Below is a small trained network, with its code and all its weights. Each question gives an input and a class and asks what happens when units are switched off, that is, made to give their printed mean instead of their output.

import numpy as np


def w(rows, s, z=0):
    codes = np.array(rows[::2]) - 128.0
    scale = np.full(codes.shape[1], s)
    scale[-1] = z or s
    return codes * scale


def norm(h):
    return h / np.sqrt((h * h).mean(-1, keepdims=True) + 1e-5)


def f(y):
    return np.maximum(y, 0)


def log_softmax(a):
    a = a - a.max(-1, keepdims=True)
    return a - np.log(np.exp(a).sum(-1, keepdims=True))


def net(x, mask):
    res = np.array(x, float).reshape(1, 4) / 4 @ E
    u = 0
    for l in range(2):
        y = f(norm(res) @ A[l][:, :-1].T + A[l][:, -1])
        res = res + np.where(mask[u : u + 7], y, B[l][:, -1]) @ B[l][:, :-1]
        u += 7
    return log_softmax(norm(res)[-1] @ U[:, :-1].T + U[:, -1])


A, B = {}, {}
E = w([
[112,165,115,19,148,111,58,103],'x0',
[20,90,43,124,126,124,84,196],'x1',
[171,112,58,150,183,168,247,164],'x2',
[142,2,133,62,117,197,77,35],'x3',
],0.0048)
A[0] = w([
[104,64,127,182,127,89,227,197,80],'0.n0',
[87,94,58,101,168,188,177,184,73],'0.n1',
[176,149,126,195,181,142,160,79,113],'0.n2',
[99,159,183,126,86,82,69,107,167],'0.n3',
[150,97,137,148,78,130,182,157,93],'0.n4',
[73,1,133,209,61,172,165,185,82],'0.n5',
[96,184,111,135,194,163,235,230,4],'0.n6',
],0.0068,0.0027)
B[0] = w([
[184,137,119,148,162,118,178,161,232],'0.n0',
[74,151,167,147,196,153,120,158,219],'0.n1',
[111,137,136,119,108,163,135,153,200],'0.n2',
[57,79,130,164,117,105,155,198,240],'0.n3',
[103,120,124,114,170,138,94,159,174],'0.n4',
[225,114,142,113,141,80,141,97,241],'0.n5',
[156,143,34,112,84,63,97,1,255],'0.n6',
],0.0095,0.0047)
A[1] = w([
[153,79,169,76,102,101,181,155,172],'1.n0',
[185,184,121,180,131,112,185,185,63],'1.n1',
[73,154,92,132,178,207,116,151,61],'1.n2',
[167,77,127,100,132,132,119,5,3],'1.n3',
[127,214,17,163,146,65,172,124,121],'1.n4',
[90,2,89,56,158,82,98,61,61],'1.n5',
[177,224,82,125,191,181,107,194,32],'1.n6',
],0.0075,0.0023)
B[1] = w([
[185,209,113,159,102,177,101,97,177],'1.n0',
[139,72,115,71,237,121,123,137,196],'1.n1',
[72,41,159,85,141,157,75,133,146],'1.n2',
[106,161,53,180,50,97,130,124,184],'1.n3',
[159,81,97,174,1,36,76,67,253],'1.n4',
[136,103,95,105,177,82,148,109,212],'1.n5',
[107,150,124,133,161,90,122,91,161],'1.n6',
],0.0091,0.0078)
U = w([
[197,94,45,145,93,41,120,50,192],'0',
[85,170,139,95,145,168,176,164,2],'1',
[147,224,169,123,36,248,144,83,87],'2',
[38,167,230,159,55,57,91,226,156],'3',
[147,148,159,151,60,218,165,136,73],'4',
[202,135,190,145,249,177,193,159,135],'5',
[15,57,133,24,190,156,92,134,186],'6',
[190,131,140,113,132,195,160,206,26],'7',
],0.011,0.0044)

Each question gives the input, the list of numbers given to net, and the class t.
The units are the neurons (one row each of A and B). Each row of codes is followed by its name. A weight is (code - 128) times the scale printed after its matrix; where a second scale follows, it is the last column's (A, B and U).
mask holds one flag per neuron, layer by layer. A switched-off neuron (its flag False) gives its mean, the last column of its row in B, instead of its output. The means were averaged over made-up inputs and are rounded, as every weight is.
A unit's drop is (log p(t) with every unit on - log p(t) with that unit switched off) / (log p(t) with every unit on - log p(t) with every unit switched off).
The circuit of an input: a set's keep is (log p(t) with only the set's units on - log p(t) with every unit switched off) / (log p(t) with every unit on - log p(t) with every unit switched off). Starting from the 12 units with the biggest drops (on a tie, the unit counted first), units are removed one at a time, each time the one whose removal leaves the highest keep (on an exact tie, the one counted first), for as long as the keep stays at least 0.8.
units of the circuit, in order: the units of the circuit, biggest drop first
most important unit: the unit with the biggest drop
top k neurons: the k neurons with the biggest drops, biggest first
k most important neurons of layer l: the k neurons of layer l with the biggest drops, biggest first
input [-1,-6,-4,-3], class 3: units of the circuit, in order => (0.n3 0.n6)
input [1,-8,5,8], class 2: 2 most important neurons of layer 0 => (0.n6 0.n2)
input [-8,-6,-1,6], class 4: 2 most important neurons of layer 0 => (0.n6 0.n2)
input [-8,-8,7,6], class 5: units of the circuit, in order => (1.n4)
input [7,0,-8,-2], class 3: units of the circuit, in order => (0.n6 0.n3)
input [0,-5,-1,0], class 2: 2 most important neurons of layer 0 => (0.n0 0.n1)
input [-6,-5,0,5], class 4: 2 most important neurons of layer 1 => (1.n4 1.n5)
input [1,4,-1,1], class 6: units of the circuit, in order => (0.n6 1.n4)
input [3,2,4,8], class 6: top 4 neurons => (0.n6 0.n1 1.n4 1.n2)
input [4,8,-7,-4], class 3: top 2 neurons => (1.n1 0.n6)
input [0,5,-1,2], class 6: 2 most important neurons of layer 0 => (0.n6 0.n1)
input [5,4,0,5], class 6: top 3 neurons => (0.n6 0.n5 1.n4)
input [1,3,-4,2], class 6: units of the circuit, in order => (1.n4 0.n6)
input [4,-6,6,3], class 2: 2 most important neurons of layer 0 => (0.n6 0.n0)
input [8,6,-2,7], class 6: 2 most important neurons of layer 0 => (0.n6 0.n5)
input [8,-1,-5,6], class 6: most important unit => 1.n4
input [-8,-6,-7,5], class 4: 2 most important neurons of layer 0 => (0.n6 0.n3)
input [-4,-5,4,7], class 4: 2 most important neurons of layer 0 => (0.n6 0.n2)
input [4,3,-4,-3], class 3: top 2 neurons => (0.n6 1.n1)
input [-5,-5,3,1], class 5: 2 most important neurons of layer 1 => (1.n4 1.n1)
